Below are the code and all the weights of a small trained network. Each question names an input and a class and asks about switching units off, where a switched-off unit gives its printed mean instead of its output.

import numpy as np


def w(rows, s, z=0):
    codes = np.array(rows[::2]) - 128.0
    scale = np.full(codes.shape[1], s)
    scale[-1] = z or s
    return codes * scale


def norm(h):
    return h / np.sqrt((h * h).mean(-1, keepdims=True) + 1e-5)


def f(y):
    return np.maximum(y, 0)


def log_softmax(a):
    a = a - a.max(-1, keepdims=True)
    return a - np.log(np.exp(a).sum(-1, keepdims=True))


def net(x, mask):
    res = np.array(x, float).reshape(1, 7) / 4 @ E
    u = 0
    for l in range(4):
        y = f(norm(res) @ A[l][:, :-1].T + A[l][:, -1])
        res = res + np.where(mask[u : u + 3], y, B[l][:, -1]) @ B[l][:, :-1]
        u += 3
    return log_softmax(norm(res)[-1] @ U[:, :-1].T + U[:, -1])


A, B = {}, {}
E = w([
[156,119,148,173,155,134,134,116,100,109,130,154],'x0',
[91,159,104,110,62,136,111,134,124,193,77,164],'x1',
[137,215,159,217,201,101,184,90,35,113,114,254],'x2',
[90,55,163,96,128,42,220,191,115,148,145,233],'x3',
[196,186,96,92,136,94,144,236,39,71,182,118],'x4',
[120,111,148,108,125,148,209,147,42,89,71,29],'x5',
[121,57,114,66,118,216,143,65,89,23,113,195],'x6',
],0.0063)
A[0] = w([
[104,171,128,136,136,150,97,129,157,126,209,187,7],'L0N0',
[15,87,143,162,146,123,134,82,254,82,104,88,127],'L0N1',
[120,111,154,132,90,125,155,166,115,146,154,163,85],'L0N2',
],0.007,0.0018)
B[0] = w([
[132,160,254,42,128,101,134,166,91,130,183,58,179],'L0N0',
[132,132,184,136,93,86,115,187,60,133,50,233,254],'L0N1',
[199,21,14,174,173,41,35,54,134,86,236,85,171],'L0N2',
],0.0077,0.0056)
A[1] = w([
[189,112,176,36,168,204,110,105,178,222,195,182,72],'L1N0',
[152,139,152,126,65,153,177,89,108,92,163,131,185],'L1N1',
[203,173,27,120,76,144,142,253,98,36,219,122,3],'L1N2',
],0.0052,0.0028)
B[1] = w([
[185,116,227,138,139,216,187,148,94,248,187,172,188],'L1N0',
[92,160,100,70,123,185,199,77,113,204,117,121,203],'L1N1',
[197,154,153,196,62,145,92,171,226,99,37,244,252],'L1N2',
],0.011,0.0036)
A[2] = w([
[154,74,60,116,59,134,119,75,174,110,195,66,50],'L2N0',
[125,200,186,177,169,70,84,207,151,205,190,74,254],'L2N1',
[147,254,132,105,148,221,1,105,92,125,114,89,5],'L2N2',
],0.0064,0.00088)
B[2] = w([
[139,73,57,70,77,137,59,150,200,152,249,161,152],'L2N0',
[152,100,119,102,78,114,180,64,73,76,76,89,255],'L2N1',
[115,82,70,99,207,95,139,149,177,127,191,182,239],'L2N2',
],0.012,0.0057)
A[3] = w([
[254,119,164,93,80,213,136,130,79,166,147,126,225],'L3N0',
[44,109,247,221,134,184,120,108,154,147,74,111,180],'L3N1',
[146,58,134,30,98,103,110,129,102,178,137,147,252],'L3N2',
],0.0065,0.0024)
B[3] = w([
[98,125,127,81,120,230,127,133,116,247,93,68,221],'L3N0',
[142,171,219,53,85,154,129,143,165,101,163,98,175],'L3N1',
[78,134,68,165,178,143,106,154,114,95,144,135,254],'L3N2',
],0.015,0.008)
U = w([
[169,230,225,135,2,156,9,153,183,83,63,218,63],'0',
[73,172,124,88,145,177,185,155,81,218,177,21,57],'1',
[142,25,69,214,204,88,52,100,170,71,196,163,52],'2',
[91,132,80,137,55,172,131,39,97,149,106,61,209],'3',
[103,169,110,92,125,136,93,128,92,132,160,116,244],'4',
],0.0071,0.0011)

Each question gives the input, the list of numbers given to net, and the class t.
The units are the neurons (one row each of A and B). Each row of codes is followed by its name. A weight is (code - 128) times the scale printed after its matrix; where a second scale follows, it is the last column's (A, B and U).
mask holds one flag per neuron, layer by layer. A switched-off neuron (its flag False) gives its mean, the last column of its row in B, instead of its output. The means were averaged over made-up inputs and are rounded, as every weight is.
A unit's drop is (log p(t) with every unit on - log p(t) with that unit switched off) / (log p(t) with every unit on - log p(t) with every unit switched off).
The circuit of an input: a set's keep is (log p(t) with only the set's units on - log p(t) with every unit switched off) / (log p(t) with every unit on - log p(t) with every unit switched off). Starting from all 12 units, units are removed one at a time, each time the one whose removal leaves the highest keep (on an exact tie, the one counted first), for as long as the keep stays at least 0.8.
circuit, biggest first: the units of the circuit, biggest drop first
k most important neurons: the k neurons with the biggest drops, biggest first
top k neurons in layer l: the k neurons of layer l with the biggest drops, biggest first
input [0,7,4,-5,5,6,-7], class 3: 3 most important neurons => L2N1, L3N2, L3N1
input [-5,-2,-4,-8,-7,-4,-1], class 2: circuit, biggest first => L2N2, L3N0
input [1,-5,-2,-7,-4,-7,5], class 1: 2 most important neurons => L1N0, L0N0
input [-1,-2,4,-8,6,-5,-3], class 2: 2 most important neurons => L2N2, L0N1
input [-4,-5,4,6,-3,-8,6], class 1: circuit, biggest first => L1N0, L0N0, L3N0
input [-6,-2,-5,-1,-8,2,5], class 0: 3 most important neurons => L0N1, L3N1, L2N1
input [2,-2,2,-7,-6,4,2], class 2: 3 most important neurons => L2N2, L1N2, L3N0
input [-7,-3,3,-5,-6,5,-6], class 0: circuit, biggest first => L3N1
input [7,-1,-1,0,-3,-6,0], class 1: 2 most important neurons => L3N0, L0N0
input [-8,3,6,-7,-2,-7,-2], class 1: 3 most important neurons => L0N0, L1N0, L2N1
input [-5,3,6,7,2,-7,4], class 1: 4 most important neurons => L0N0, L1N0, L2N2, L0N1
input [8,-1,0,0,4,-6,-3], class 1: circuit, biggest first => L0N0, L3N0
input [-6,-1,5,0,-3,-8,8], class 1: 3 most important neurons => L1N0, L0N0, L3N0
input [-3,-3,-7,4,-7,1,7], class 0: 2 most important neurons => L0N1, L2N2
input [0,1,2,4,6,0,2], class 0: 2 most important neurons => L1N2, L2N2
input [5,-2,-7,6,5,4,-8], class 3: 2 most important neurons => L2N1, L2N2
input [7,-3,-6,-6,4,-1,-6], class 2: circuit, biggest first => L2N2
input [3,4,-5,-7,-8,0,-6], class 0: circuit, biggest first => L0N1, L3N1
input [-8,8,8,-2,-1,-5,-8], class 3: circuit, biggest first => L2N1, L0N1
input [-8,1,-6,7,8,-5,-1], class 0: top neuron in layer 2 => L2N2
input [7,1,-8,8,6,5,-7], class 2: top 2 neurons in layer 1 => L1N0, L1N1
input [-1,5,4,8,-4,6,-5], class 2: circuit, biggest first => L0N2, L3N0
input [-1,2,-5,-4,7,0,-8], class 3: top 2 neurons in layer 3 => L3N1, L3N0
input [0,-1,-3,8,5,-3,7], class 2: top 2 neurons in layer 0 => L0N2, L0N0
